Below is a small trained network, with its code and all its weights. Each question gives an input and a class and asks what happens when units are switched off, that is, made to give their printed mean instead of their output.

import numpy as np


def w(rows, s, z=0):
    codes = np.array(rows[::2]) - 128.0
    scale = np.full(codes.shape[1], s)
    scale[-1] = z or s
    return codes * scale


def f(y):
    return np.maximum(y, 0)


def log_softmax(a):
    a = a - a.max(-1, keepdims=True)
    return a - np.log(np.exp(a).sum(-1, keepdims=True))


def net(x, mask):
    res = np.array(x, float).reshape(1, 4) / 4 @ E
    y = f(res @ A[0][:, :-1].T + A[0][:, -1])
    res = res + np.where(mask, y, B[0][:, -1]) @ B[0][:, :-1]
    return log_softmax(res[-1] @ U[:, :-1].T + U[:, -1])


A, B = {}, {}
E = w([
[32,27,221,103,151,109,200,197],'x0',
[167,109,69,169,5,184,157,240],'x1',
[2,85,78,240,117,228,86,64],'x2',
[208,69,186,129,116,232,155,57],'x3',
],0.0085)
A[0] = w([
[215,161,45,191,56,181,156,180,143],'N0',
[98,218,61,132,141,95,68,175,195],'N1',
[218,126,160,65,127,85,131,166,28],'N2',
[190,91,189,116,111,212,145,85,202],'N3',
[68,144,81,203,132,176,77,84,51],'N4',
[225,220,46,175,73,85,3,29,199],'N5',
[79,133,52,88,130,61,71,176,6],'N6',
[74,98,80,165,96,167,60,79,100],'N7',
[195,181,62,83,106,90,157,83,71],'N8',
[242,216,97,66,164,110,126,144,143],'N9',
[203,170,159,87,158,109,165,182,40],'N10',
[129,149,126,113,200,87,27,42,117],'N11',
[90,78,253,104,126,73,202,190,131],'N12',
[138,98,59,141,27,122,204,171,66],'N13',
[123,150,146,87,207,115,128,42,92],'N14',
[39,75,69,106,132,43,136,181,155],'N15',
],0.0079,0.0027)
B[0] = w([
[105,110,70,93,95,66,174,192,204],'N0',
[246,124,160,83,178,199,173,114,193],'N1',
[134,57,113,159,158,139,50,184,183],'N2',
[242,80,142,35,169,184,138,93,187],'N3',
[119,96,138,189,132,165,44,237,187],'N4',
[119,167,209,150,45,185,196,96,247],'N5',
[218,3,113,98,158,149,109,85,168],'N6',
[167,81,168,154,141,127,83,197,184],'N7',
[112,126,167,204,61,111,116,156,179],'N8',
[125,137,172,203,173,115,104,188,210],'N9',
[113,72,117,155,128,108,72,211,180],'N10',
[111,63,64,111,36,100,176,183,195],'N11',
[68,152,189,195,33,149,131,143,209],'N12',
[72,60,68,110,99,100,150,169,178],'N13',
[79,65,5,83,91,35,171,214,184],'N14',
[222,89,205,81,159,153,177,105,185],'N15',
],0.0081,0.015)
U = w([
[124,106,138,207,140,130,3,150,80],'0',
[106,140,194,177,97,147,181,112,158],'1',
[103,105,30,106,109,92,175,139,113],'2',
[217,103,150,75,161,165,144,105,92],'3',
[128,156,146,122,140,150,145,132,254],'4',
[106,205,87,145,170,113,95,28,40],'5',
[110,185,67,130,177,116,59,80,35],'6',
],0.015,0.007)

Each question gives the input, the list of numbers given to net, and the class t.
The units are the neurons (one row each of A and B). Each row of codes is followed by its name. A weight is (code - 128) times the scale printed after its matrix; where a second scale follows, it is the last column's (A, B and U).
mask holds one flag per neuron, in row order. A switched-off neuron (its flag False) gives its mean, the last column of its row in B, instead of its output. The means were averaged over made-up inputs and are rounded, as every weight is.
A unit's drop is (log p(t) with every unit on - log p(t) with that unit switched off) / (log p(t) with every unit on - log p(t) with every unit switched off).
The circuit of an input: a set's keep is (log p(t) with only the set's units on - log p(t) with every unit switched off) / (log p(t) with every unit on - log p(t) with every unit switched off). Starting from the 12 units with the biggest drops (on a tie, the unit counted first), units are removed one at a time, each time the one whose removal leaves the highest keep (on an exact tie, the one counted first), for as long as the keep stays at least 0.8.
units of the circuit, in order: the units of the circuit, biggest drop first
most important unit: the unit with the biggest drop
top k neurons: the k neurons with the biggest drops, biggest first
drop of u: that unit's drop, to one decimal
input [-5,0,-1,-5], class 1: units of the circuit, in order => [N5]
input [6,2,-7,7], class 0: units of the circuit, in order => [N2; N10]
input [-3,-8,0,5], class 2: top 2 neurons => [N14; N11]
input [3,-4,-1,0], class 2: top 2 neurons => [N5; N14]
input [0,-2,4,3], class 0: top 2 neurons => [N1; N5]
input [4,-6,6,3], class 0: top 4 neurons => [N4; N0; N5; N7]
input [-4,0,-8,8], class 0: top 4 neurons => [N9; N2; N10; N8]
input [-8,2,-5,-7], class 1: top 4 neurons => [N5; N8; N9; N3]
input [2,2,7,6], class 0: top 2 neurons => [N4; N1]
input [6,-5,-5,4], class 1: top 3 neurons => [N12; N4; N7]
input [-8,8,3,-4], class 1: top 2 neurons => [N5; N14]
input [7,-5,-6,-8], class 3: top 3 neurons => [N15; N6; N5]
input [5,5,6,6], class 0: top 3 neurons => [N5; N1; N15]
input [3,0,-3,3], class 4: top 2 neurons => [N5; N4]
input [3,4,3,7], class 3: units of the circuit, in order => [N3]
input [-1,-8,-7,-4], class 2: top 2 neurons => [N14; N11]
input [7,-8,1,-4], class 2: top 4 neurons => [N14; N5; N11; N9]
input [-5,-4,3,4], class 1: top 3 neurons => [N5; N1; N0]
input [2,6,-2,-1], class 2: drop of N5 => 0.1
input [-8,2,-6,-5], class 1: drop of N8 => 0.2
input [-2,-8,-6,3], class 2: drop of N14 => 0.8
input [3,-5,5,2], class 0: most important unit => N0
input [-7,-5,-3,-8], class 3: drop of N6 => 1.5
